Here is a tiny trained network, its code and every weight. The questions are about switching its units off for an input and a class, where a switched-off unit gives its printed mean instead of its output.

import numpy as np


def w(rows, s, z=0):
    codes = np.array(rows[::2]) - 128.0
    scale = np.full(codes.shape[1], s)
    scale[-1] = z or s
    return codes * scale


def f(y):
    return y / 2 * (1 + np.tanh(0.7978845608 * (y + 0.044715 * y**3)))


def log_softmax(a):
    a = a - a.max(-1, keepdims=True)
    return a - np.log(np.exp(a).sum(-1, keepdims=True))


def net(x, mask):
    res = np.array(x, float).reshape(1, 7) / 4 @ E
    y = f(res @ A[0][:, :-1].T + A[0][:, -1])
    res = res + np.where(mask, y, B[0][:, -1]) @ B[0][:, :-1]
    return log_softmax(res[-1] @ U[:, :-1].T + U[:, -1])


A, B = {}, {}
E = w([
[136,127,147,118,149,115,114,134],'x0',
[119,135,133,110,132,121,106,131],'x1',
[142,120,144,141,144,130,144,127],'x2',
[173,250,103,136,154,179,141,189],'x3',
[72,173,124,207,144,43,114,108],'x4',
[163,119,155,133,124,100,105,168],'x5',
[147,177,175,51,72,54,219,105],'x6',
],0.013)
A[0] = w([
[132,221,130,148,144,166,137,168,80],'neuron 1',
[142,116,102,124,156,113,132,138,104],'neuron 2',
[158,93,115,66,132,203,116,146,70],'neuron 3',
[191,99,133,67,138,208,119,133,33],'neuron 4',
[142,98,105,175,167,150,122,138,89],'neuron 5',
[86,136,140,169,136,83,127,104,39],'neuron 6',
[100,154,151,160,110,118,85,136,139],'neuron 7',
[174,213,110,140,153,177,118,164,108],'neuron 8',
[103,7,142,127,125,99,106,85,79],'neuron 9',
[144,213,193,60,79,56,241,116,151],'neuron 10',
[87,172,90,193,143,70,129,141,29],'neuron 11',
[117,107,88,204,178,176,62,155,146],'neuron 12',
[115,100,99,170,160,175,75,159,140],'neuron 13',
[176,190,102,123,143,159,137,152,88],'neuron 14',
[163,114,111,112,115,155,130,115,76],'neuron 15',
[93,129,113,169,165,117,144,142,1],'neuron 16',
[90,179,128,206,148,79,101,108,33],'neuron 17',
[147,54,118,83,97,144,121,115,116],'neuron 18',
[159,85,117,39,128,210,136,166,50],'neuron 19',
[170,192,96,106,182,169,118,149,104],'neuron 20',
[117,94,85,153,199,183,79,174,131],'neuron 21',
],0.011,0.0022)
B[0] = w([
[49,96,209,210,29,127,50,53,181],'neuron 1',
[101,140,173,107,130,110,105,162,128],'neuron 2',
[127,201,113,169,193,33,198,170,176],'neuron 3',
[139,205,116,182,162,38,160,174,180],'neuron 4',
[141,110,109,61,151,167,115,125,164],'neuron 5',
[111,160,111,196,163,77,178,107,168],'neuron 6',
[128,187,114,116,97,100,144,131,152],'neuron 7',
[69,38,188,160,80,105,63,82,189],'neuron 8',
[16,47,211,190,21,162,55,35,206],'neuron 9',
[112,101,44,3,111,245,163,227,254],'neuron 10',
[160,189,109,178,155,58,179,125,185],'neuron 11',
[145,113,14,16,113,176,156,176,217],'neuron 12',
[165,108,58,48,96,200,163,168,194],'neuron 13',
[82,84,170,141,81,98,64,27,171],'neuron 14',
[145,131,124,147,137,74,157,146,141],'neuron 15',
[119,136,100,140,137,116,161,156,148],'neuron 16',
[200,239,75,189,180,32,192,140,191],'neuron 17',
[117,126,141,206,113,67,74,76,171],'neuron 18',
[198,239,151,215,198,51,208,174,188],'neuron 19',
[86,59,188,176,57,128,37,25,177],'neuron 20',
[116,83,90,29,123,152,182,202,203],'neuron 21',
],0.0072,0.019)
U = w([
[131,112,95,8,136,207,147,171,146],'0',
[89,72,166,181,87,137,81,61,5],'1',
[153,208,116,194,202,76,166,149,255],'2',
],0.015,0.00065)

Each question gives the input, the list of numbers given to net, and the class t.
The units are the neurons (one row each of A and B). Each row of codes is followed by its name. A weight is (code - 128) times the scale printed after its matrix; where a second scale follows, it is the last column's (A, B and U).
mask holds one flag per neuron, in row order. A switched-off neuron (its flag False) gives its mean, the last column of its row in B, instead of its output. The means were averaged over made-up inputs and are rounded, as every weight is.
A unit's drop is (log p(t) with every unit on - log p(t) with that unit switched off) / (log p(t) with every unit on - log p(t) with every unit switched off).
unit that matters most: the unit with the biggest drop
k most important neurons: the k neurons with the biggest drops, biggest first
drop when u is switched off: that unit's drop, to one decimal
input [-4,4,6,6,-7,1,-3], class 2: unit that matters most : neuron 19
input [-4,2,2,7,-5,3,-6], class 1: 3 most important neurons : neuron 20; neuron 8; neuron 1
input [7,8,-3,-5,8,-5,7], class 2: 2 most important neurons : neuron 17; neuron 6
input [-6,0,-4,3,-3,-6,-2], class 1: 2 most important neurons : neuron 10; neuron 17
input [-7,1,-2,-1,3,-4,-3], class 0: 3 most important neurons : neuron 19; neuron 3; neuron 4
input [2,3,7,3,-7,5,-5], class 2: 2 most important neurons : neuron 19; neuron 4
input [5,5,-3,-5,7,7,-5], class 2: 2 most important neurons : neuron 17; neuron 10
input [1,-8,-5,-5,8,5,-4], class 2: drop when neuron 17 is switched off : 0.2
input [0,-8,-5,5,6,8,-8], class 0: drop when neuron 12 is switched off : 0.3
input [7,4,1,-2,3,-2,-6], class 0: drop when neuron 18 is switched off : 0.0
input [-4,5,8,4,-4,-7,0], class 1: drop when neuron 14 is switched off : 0.1
input [-7,-4,-6,-4,6,5,6], class 0: 2 most important neurons : neuron 10; neuron 19
